Below is a small trained network, with its code and all its weights. Each question gives an input and a target symbol and asks what happens when units are switched off, that is, made to give their printed mean instead of their output.

import numpy as np


def w(rows, s, z=0):
    codes = np.array(rows[::2]) - 128.0
    scale = np.full(codes.shape[1], s)
    scale[-1] = z or s
    return codes * scale


def norm(h):
    return h / np.sqrt((h * h).mean(-1, keepdims=True) + 1e-5)


def f(y):
    return y / 2 * (1 + np.tanh(0.7978845608 * (y + 0.044715 * y**3)))


def softmax(a):
    e = np.exp(a - a.max(-1, keepdims=True))
    return e / e.sum(-1, keepdims=True)


def log_softmax(a):
    a = a - a.max(-1, keepdims=True)
    return a - np.log(np.exp(a).sum(-1, keepdims=True))


def net(x, mask):
    ids = ['δζθλμξπψω'.index(c) for c in x.split()]
    T = len(ids)
    res = E[ids] + P[:T]
    u = 0
    for l in range(2):
        q, k, v = (norm(res) @ M[l].T for M in (Q, K, V))
        z = softmax(np.where(np.tri(T) > 0, q @ k.T / 3**0.5, -1e9)) @ v
        res = res + np.where(mask[u], z, O[l][:, -1]) @ O[l][:, :-1]
        u += 1
        y = f(norm(res) @ A[l][:, :-1].T + A[l][:, -1])
        res = res + np.where(mask[u : u + 4], y, B[l][:, -1]) @ B[l][:, :-1]
        u += 4
    return log_softmax(norm(res)[-1] @ U[:, :-1].T + U[:, -1])


Q, K, V, O, A, B = {}, {}, {}, {}, {}, {}
E = w([
[132,122,177,164],'δ',
[136,143,150,129],'ζ',
[144,190,61,106],'θ',
[151,122,188,184],'λ',
[149,134,186,162],'μ',
[253,58,102,36],'ξ',
[173,163,133,107],'π',
[111,125,164,145],'ψ',
[129,181,98,135],'ω',
],0.017)
P = w([
[193,34,60,159],'0',
[100,173,242,54],'1',
[102,156,251,35],'2',
[95,110,90,194],'3',
[190,240,229,219],'4',
[58,118,255,41],'5',
],0.0076)
Q[0] = w([
[71,77,42,110],'0.h0',
[161,99,21,199],'0.h0',
[100,255,184,212],'0.h0',
],0.0071)
K[0] = w([
[181,169,29,107],'0.h0',
[76,254,87,110],'0.h0',
[30,93,84,172],'0.h0',
],0.0083)
V[0] = w([
[140,134,159,99],'0.h0',
[163,254,91,117],'0.h0',
[60,123,102,96],'0.h0',
],0.0099)
O[0] = w([
[85,255,119,133,147],'0.h0',
[106,130,218,186,101],'0.h0',
[237,106,95,245,5],'0.h0',
],0.0067,0.0032)
A[0] = w([
[46,168,253,145,188],'0.n0',
[95,198,127,88,79],'0.n1',
[29,242,117,149,107],'0.n2',
[92,41,131,240,2],'0.n3',
],0.0074,0.0044)
B[0] = w([
[177,123,88,71,254],'0.n0',
[164,2,106,84,157],'0.n1',
[173,115,208,111,190],'0.n2',
[119,57,184,176,132],'0.n3',
],0.014,0.0076)
Q[1] = w([
[13,1,15,6],'1.h0',
[54,54,139,156],'1.h0',
[75,105,244,84],'1.h0',
],0.0085)
K[1] = w([
[13,104,5,80],'1.h0',
[49,118,156,77],'1.h0',
[103,79,103,185],'1.h0',
],0.012)
V[1] = w([
[108,254,131,92],'1.h0',
[164,160,63,205],'1.h0',
[97,155,91,84],'1.h0',
],0.013)
O[1] = w([
[187,57,69,142,1],'1.h0',
[212,255,62,157,243],'1.h0',
[129,103,75,227,169],'1.h0',
],0.0091,0.001)
A[1] = w([
[135,26,72,148,147],'1.n0',
[160,157,8,204,254],'1.n1',
[151,131,219,127,225],'1.n2',
[145,65,127,61,136],'1.n3',
],0.012,0.0049)
B[1] = w([
[188,166,150,69,162],'1.n0',
[44,120,149,172,204],'1.n1',
[107,110,154,240,250],'1.n2',
[112,195,90,255,253],'1.n3',
],0.0092,0.0072)
U = w([
[19,137,97,219,162],'δ',
[173,54,73,203,92],'ζ',
[217,157,68,58,213],'θ',
[44,123,140,46,213],'λ',
[111,44,78,98,217],'μ',
[87,170,186,223,2],'ξ',
[161,41,146,158,82],'π',
[88,194,2,235,75],'ψ',
[96,194,190,27,156],'ω',
],0.0098,0.0043)

Each question gives the input, a string of symbols that net reads in full, and the target symbol t.
The units are the heads (3 rows each of Q, K, V and O) and the neurons (one row each of A and B). Each row of codes is followed by its name. A weight is (code - 128) times the scale printed after its matrix; where a second scale follows, it is the last column's (O, A, B and U).
mask holds one flag per unit, layer by layer, with each layer's heads first. A switched-off unit (its flag False) gives its mean, the last column of its rows in O or B, instead of its output. The means were averaged over made-up inputs and are rounded, as every weight is.
A unit's drop is (log p(t) with every unit on - log p(t) with that unit switched off) / (log p(t) with every unit on - log p(t) with every unit switched off).
The circuit of an input: a set's keep is (log p(t) with only the set's units on - log p(t) with every unit switched off) / (log p(t) with every unit on - log p(t) with every unit switched off). Starting from all 10 units, units are removed one at a time, each time the one whose removal leaves the highest keep (on an exact tie, the one counted first), for as long as the keep stays at least 0.8.
units of the circuit, in order: the units of the circuit, biggest drop first
most important unit: the unit with the biggest drop
top k neurons: the k neurons with the biggest drops, biggest first
top k neurons in layer l: the k neurons of layer l with the biggest drops, biggest first
input ζ ζ ξ δ ξ δ, target ζ: top neuron => [0.n1]
input λ ξ ψ, target λ: units of the circuit, in order => [1.h0, 0.h0]
input μ θ π ψ ξ ψ, target μ: units of the circuit, in order => [1.h0, 0.h0, 0.n0]
input ζ ω ψ δ ω ψ, target ζ: top 2 neurons in layer 0 => [0.n1, 0.n2]
input θ θ θ θ, target ξ: units of the circuit, in order => [0.n2, 0.n0, 1.n3]
input ω ζ θ π ζ ψ, target ω: units of the circuit, in order => [0.h0, 0.n2, 1.h0, 0.n0]
input π ω θ ψ δ, target ψ: units of the circuit, in order => [0.n2, 0.h0, 0.n1]
input μ ζ ξ ψ ω ω, target μ: units of the circuit, in order => [1.h0, 0.n1]
input δ π ψ ω ω, target ω: top 3 neurons => [0.n3, 1.n3, 0.n2]
input θ μ ζ, target θ: units of the circuit, in order => [0.n0, 1.h0]
input ψ θ ζ ζ θ λ, target ψ: units of the circuit, in order => [0.h0, 1.n3, 0.n2, 0.n0]
input ψ π ζ ω, target ξ: units of the circuit, in order => [1.h0, 0.h0, 0.n2]
input π θ μ ω λ, target ω: units of the circuit, in order => [1.h0, 1.n3]
input δ θ ψ μ π θ, target δ: units of the circuit, in order => [1.h0, 1.n3]
input ω π θ π λ δ, target ω: top 2 neurons => [0.n2, 0.n3]
input ψ θ μ ω θ, target ω: top 3 neurons in layer 0 => [0.n3, 0.n0, 0.n2]
input ψ ψ ω, target ψ: most important unit => 0.h0
input π ψ ξ, target π: top 3 neurons in layer 1 => [1.n3, 1.n0, 1.n1]
input ξ δ π, target ξ: top 2 neurons => [1.n3, 1.n2]
input θ λ δ ψ θ ω, target θ: most important unit => 0.n2
input π ζ π, target π: top 2 neurons in layer 1 => [1.n3, 1.n1]
input ξ π θ ω μ, target ω: top 3 neurons => [0.n3, 1.n3, 0.n0]
